Below are the code and all the weights of a small trained network. Each question names an input and a target symbol and asks about switching units off, where a switched-off unit gives its printed mean instead of its output.

import numpy as np


def w(rows, s, z=0):
    codes = np.array(rows[::2]) - 128.0
    scale = np.full(codes.shape[1], s)
    scale[-1] = z or s
    return codes * scale


def norm(h):
    return h / np.sqrt((h * h).mean(-1, keepdims=True) + 1e-5)


def f(y):
    return y / 2 * (1 + np.tanh(0.7978845608 * (y + 0.044715 * y**3)))


def softmax(a):
    e = np.exp(a - a.max(-1, keepdims=True))
    return e / e.sum(-1, keepdims=True)


def log_softmax(a):
    a = a - a.max(-1, keepdims=True)
    return a - np.log(np.exp(a).sum(-1, keepdims=True))


def net(x, mask):
    ids = ['αβγεζθλξπστφψ'.index(c) for c in x.split()]
    T = len(ids)
    res = E[ids] + P[:T]
    u = 0
    for l in range(2):
        r = norm(res)
        for j in range(3):
            rows = slice(3 * j, 3 * j + 3)
            q, k, v = (r @ M[l][rows].T for M in (Q, K, V))
            z = softmax(np.where(np.tri(T) > 0, q @ k.T / 3**0.5, -1e9)) @ v
            o = O[l][rows]
            res = res + np.where(mask[u + j], z, o[:, -1]) @ o[:, :-1]
        u += 3
        y = f(norm(res) @ A[l][:, :-1].T + A[l][:, -1])
        res = res + np.where(mask[u : u + 12], y, B[l][:, -1]) @ B[l][:, :-1]
        u += 12
    return log_softmax(norm(res)[-1] @ U[:, :-1].T + U[:, -1])


Q, K, V, O, A, B = {}, {}, {}, {}, {}, {}
E = w([
[136,60,105,144,221,89,49],'α',
[150,205,125,142,137,116,95],'β',
[89,78,96,205,134,174,124],'γ',
[179,103,41,104,120,136,173],'ε',
[77,140,43,125,186,197,86],'ζ',
[123,61,82,120,113,230,91],'θ',
[119,108,25,101,75,106,137],'λ',
[52,95,76,105,130,67,206],'ξ',
[134,83,172,110,70,58,139],'π',
[41,118,139,111,121,105,103],'σ',
[59,146,99,134,111,250,217],'τ',
[165,188,109,102,118,73,202],'φ',
[112,173,110,224,140,104,162],'ψ',
],0.017)
P = w([
[146,86,138,110,196,128,135],'0',
[117,111,183,208,6,134,55],'1',
[77,223,39,113,124,91,138],'2',
[119,125,193,189,1,137,59],'3',
[101,231,70,96,116,14,93],'4',
[125,138,199,173,7,150,62],'5',
[71,217,43,107,130,41,134],'6',
],0.015)
Q[0] = w([
[89,75,94,170,53,76,26],'0.h0',
[68,52,119,123,30,161,104],'0.h0',
[133,60,126,124,115,90,9],'0.h0',
[69,165,87,45,148,70,158],'0.h1',
[94,73,177,163,121,131,145],'0.h1',
[136,148,115,236,137,149,87],'0.h1',
[175,94,127,123,64,105,97],'0.h2',
[108,170,97,117,116,122,123],'0.h2',
[89,63,130,160,203,35,167],'0.h2',
],0.012)
K[0] = w([
[106,178,73,140,22,209,111],'0.h0',
[79,254,86,142,51,103,104],'0.h0',
[136,164,132,208,84,212,150],'0.h0',
[124,59,166,113,228,153,210],'0.h1',
[58,106,102,166,92,94,119],'0.h1',
[137,130,145,189,59,165,117],'0.h1',
[168,110,141,122,66,153,137],'0.h2',
[199,99,105,78,113,79,93],'0.h2',
[86,38,190,175,215,100,152],'0.h2',
],0.011)
V[0] = w([
[160,61,97,159,157,101,88],'0.h0',
[121,91,185,115,120,168,226],'0.h0',
[123,79,180,90,193,49,86],'0.h0',
[140,40,40,160,196,90,187],'0.h1',
[84,204,51,243,213,123,154],'0.h1',
[27,112,84,1,67,171,148],'0.h1',
[108,15,133,109,116,117,134],'0.h2',
[125,138,128,100,129,181,134],'0.h2',
[108,145,212,72,83,204,222],'0.h2',
],0.0057)
O[0] = w([
[116,88,83,76,153,100,88,95],'0.h0',
[76,60,206,86,129,139,191,106],'0.h0',
[124,75,153,97,118,1,43,4],'0.h0',
[83,14,86,220,152,76,208,170],'0.h1',
[155,117,98,214,118,92,93,119],'0.h1',
[29,46,132,23,144,98,19,227],'0.h1',
[135,109,116,71,192,129,88,118],'0.h2',
[103,53,113,130,141,74,101,121],'0.h2',
[114,117,238,153,172,110,153,73],'0.h2',
],0.0053,0.0025)
A[0] = w([
[154,119,150,140,89,227,6,87],'0.n0',
[173,128,65,113,192,104,118,99],'0.n1',
[167,161,64,148,87,150,90,173],'0.n2',
[231,68,190,97,105,133,95,162],'0.n3',
[127,148,239,94,14,153,74,123],'0.n4',
[97,183,85,92,108,188,175,168],'0.n5',
[114,98,108,70,102,154,166,199],'0.n6',
[179,27,142,123,60,181,158,101],'0.n7',
[190,74,164,181,130,171,26,62],'0.n8',
[135,143,136,93,116,79,220,153],'0.n9',
[73,93,96,95,168,85,130,123],'0.n10',
[162,104,220,199,99,113,62,2],'0.n11',
],0.011,0.0051)
B[0] = w([
[75,189,129,179,106,163,57,226],'0.n0',
[99,152,196,123,49,136,171,152],'0.n1',
[114,158,131,91,181,83,116,217],'0.n2',
[240,102,178,102,148,149,31,145],'0.n3',
[105,167,115,231,55,59,88,254],'0.n4',
[171,145,172,109,120,59,98,250],'0.n5',
[115,161,154,159,111,112,103,193],'0.n6',
[132,146,191,98,52,148,111,163],'0.n7',
[165,83,17,134,204,173,106,152],'0.n8',
[136,136,118,136,201,159,59,169],'0.n9',
[165,200,123,113,107,157,135,201],'0.n10',
[114,93,92,246,131,92,129,147],'0.n11',
],0.011,0.0088)
Q[1] = w([
[61,204,99,62,131,121,171],'1.h0',
[134,110,78,133,128,115,106],'1.h0',
[77,115,156,190,84,130,138],'1.h0',
[82,60,155,164,76,169,88],'1.h1',
[132,85,166,115,135,154,99],'1.h1',
[123,157,158,164,121,122,108],'1.h1',
[91,130,145,104,104,64,183],'1.h2',
[138,69,198,247,129,109,138],'1.h2',
[168,70,247,170,62,153,13],'1.h2',
],0.014)
K[1] = w([
[80,60,90,74,157,161,183],'1.h0',
[155,121,139,125,160,111,65],'1.h0',
[71,124,212,206,121,130,106],'1.h0',
[63,65,114,146,47,140,92],'1.h1',
[101,110,151,132,130,149,86],'1.h1',
[118,140,186,173,116,71,93],'1.h1',
[108,77,188,105,92,85,188],'1.h2',
[132,152,104,254,98,93,147],'1.h2',
[132,206,129,194,30,100,21],'1.h2',
],0.012)
V[1] = w([
[112,117,116,126,95,122,144],'1.h0',
[124,157,199,103,176,117,106],'1.h0',
[128,188,99,121,130,170,83],'1.h0',
[87,152,183,138,133,150,148],'1.h1',
[96,162,94,141,90,77,95],'1.h1',
[152,122,154,156,148,152,123],'1.h1',
[218,128,134,137,50,136,128],'1.h2',
[133,164,95,101,128,9,132],'1.h2',
[188,53,73,85,145,130,78],'1.h2',
],0.015)
O[1] = w([
[118,111,126,121,129,126,133,129],'1.h0',
[174,150,133,97,140,113,88,157],'1.h0',
[159,157,160,68,121,141,164,160],'1.h0',
[155,105,97,104,128,121,123,140],'1.h1',
[138,70,150,117,132,156,149,249],'1.h1',
[132,149,113,129,118,94,149,98],'1.h1',
[205,75,136,113,162,156,138,129],'1.h2',
[147,113,141,129,109,3,174,133],'1.h2',
[166,101,144,161,60,159,105,80],'1.h2',
],0.018,0.014)
A[1] = w([
[139,166,122,130,89,65,114,89],'1.n0',
[234,85,117,93,99,164,126,148],'1.n1',
[113,71,145,91,103,54,126,82],'1.n2',
[81,150,64,96,114,96,246,162],'1.n3',
[163,102,133,211,128,215,104,87],'1.n4',
[102,112,127,174,122,75,207,112],'1.n5',
[117,138,92,137,130,101,29,142],'1.n6',
[71,135,46,166,197,168,59,91],'1.n7',
[109,165,63,131,178,62,135,41],'1.n8',
[161,181,145,88,99,163,106,116],'1.n9',
[56,130,152,126,123,199,195,100],'1.n10',
[191,43,47,174,252,195,133,2],'1.n11',
],0.015,0.0088)
B[1] = w([
[136,130,40,120,142,143,120,243],'1.n0',
[72,163,140,128,175,58,37,223],'1.n1',
[116,127,105,28,75,158,194,198],'1.n2',
[141,89,174,173,136,160,69,199],'1.n3',
[147,75,55,131,109,156,240,195],'1.n4',
[111,143,190,106,205,177,106,187],'1.n5',
[69,126,94,44,142,156,154,254],'1.n6',
[142,164,192,47,196,72,217,235],'1.n7',
[185,145,113,219,103,168,116,160],'1.n8',
[97,135,142,144,117,132,54,221],'1.n9',
[162,254,158,131,20,78,121,187],'1.n10',
[148,53,43,93,207,106,128,166],'1.n11',
],0.013,0.0073)
U = w([
[81,209,152,57,223,162,153,37],'α',
[85,56,235,84,123,146,163,126],'β',
[171,150,159,129,146,32,206,164],'γ',
[126,66,58,127,208,123,121,212],'ε',
[153,217,24,179,149,116,115,70],'ζ',
[143,64,126,178,72,107,138,252],'θ',
[125,110,66,19,48,100,141,36],'λ',
[129,210,229,157,49,161,178,133],'ξ',
[119,137,186,214,203,148,152,174],'π',
[136,117,124,108,119,250,101,140],'σ',
[131,159,107,156,106,175,250,199],'τ',
[129,94,179,92,162,87,16,36],'φ',
[2,94,120,164,142,75,122,115],'ψ',
],0.0089,0.0036)

Each question gives the input, a string of symbols that net reads in full, and the target symbol t.
The units are the heads (3 rows each of Q, K, V and O) and the neurons (one row each of A and B). Each row of codes is followed by its name. A weight is (code - 128) times the scale printed after its matrix; where a second scale follows, it is the last column's (O, A, B and U).
mask holds one flag per unit, layer by layer, with each layer's heads first. A switched-off unit (its flag False) gives its mean, the last column of its rows in O or B, instead of its output. The means were averaged over made-up inputs and are rounded, as every weight is.
A unit's drop is (log p(t) with every unit on - log p(t) with that unit switched off) / (log p(t) with every unit on - log p(t) with every unit switched off).
The circuit of an input: a set's keep is (log p(t) with only the set's units on - log p(t) with every unit switched off) / (log p(t) with every unit on - log p(t) with every unit switched off). Starting from the 12 units with the biggest drops (on a tie, the unit counted first), units are removed one at a time, each time the one whose removal leaves the highest keep (on an exact tie, the one counted first), for as long as the keep stays at least 0.8.
units of the circuit, in order: the units of the circuit, biggest drop first
top k neurons: the k neurons with the biggest drops, biggest first
top k neurons in layer l: the k neurons of layer l with the biggest drops, biggest first
which heads matter: for each layer, one digit per head in row order, 1 if its drop is at least 0.15 and else 0, layers parted by /
input ε τ θ, target ε: units of the circuit, in order => [0.h1, 0.n4, 1.n11]
input α τ π ζ, target α: units of the circuit, in order => [1.n7, 1.h2]
input γ ε β, target τ: which heads matter => 010 / 101
input σ π φ ε, target φ: units of the circuit, in order => [1.h2, 1.n1]
input θ ζ τ τ ψ φ τ, target σ: units of the circuit, in order => [1.h2, 0.n4]
input ζ θ τ, target ξ: which heads matter => 010 / 000
input σ τ ε φ θ, target λ: units of the circuit, in order => [1.h2, 1.n2, 1.n7]
input φ σ σ ζ λ τ ε, target ζ: which heads matter => 010 / 010
input γ ε π φ, target γ: which heads matter => 000 / 001
input σ σ τ τ γ, target λ: which heads matter => 100 / 001
input τ π σ α, target ε: units of the circuit, in order => [0.n8]
input ε τ τ ψ λ ε ε, target ε: which heads matter => 010 / 001
input ζ τ σ β ε, target ξ: which heads matter => 010 / 100
input ε ζ σ, target ε: which heads matter => 010 / 001
input ζ β π π θ τ σ, target ξ: top neuron in layer 0 => [0.n4]
input ψ λ ζ π π γ τ, target π: which heads matter => 010 / 000
input σ α τ ε β τ γ, target λ: top 3 neurons => [0.n4, 0.n0, 0.n5]
input λ ε β, target β: which heads matter => 010 / 101
input τ ε ξ ε θ σ, target ψ: top 2 neurons => [0.n4, 0.n0]
input α τ τ ε, target φ: top 2 neurons => [1.n1, 0.n3]
input σ ψ π, target λ: top 3 neurons in layer 0 => [0.n4, 0.n0, 0.n5]
input λ β τ ψ, target π: which heads matter => 000 / 001
input σ λ λ σ τ φ ε, target λ: top 4 neurons in layer 0 => [0.n4, 0.n5, 0.n0, 0.n10]
input τ ε ξ β ε, target α: top neuron in layer 1 => [1.n7]
input ψ σ ε α τ τ β, target π: top 2 neurons in layer 0 => [0.n5, 0.n4]
input θ π τ σ, target ψ: top 2 neurons in layer 0 => [0.n4, 0.n10]
input π β γ θ ζ, target φ: top neuron in layer 1 => [1.n1]
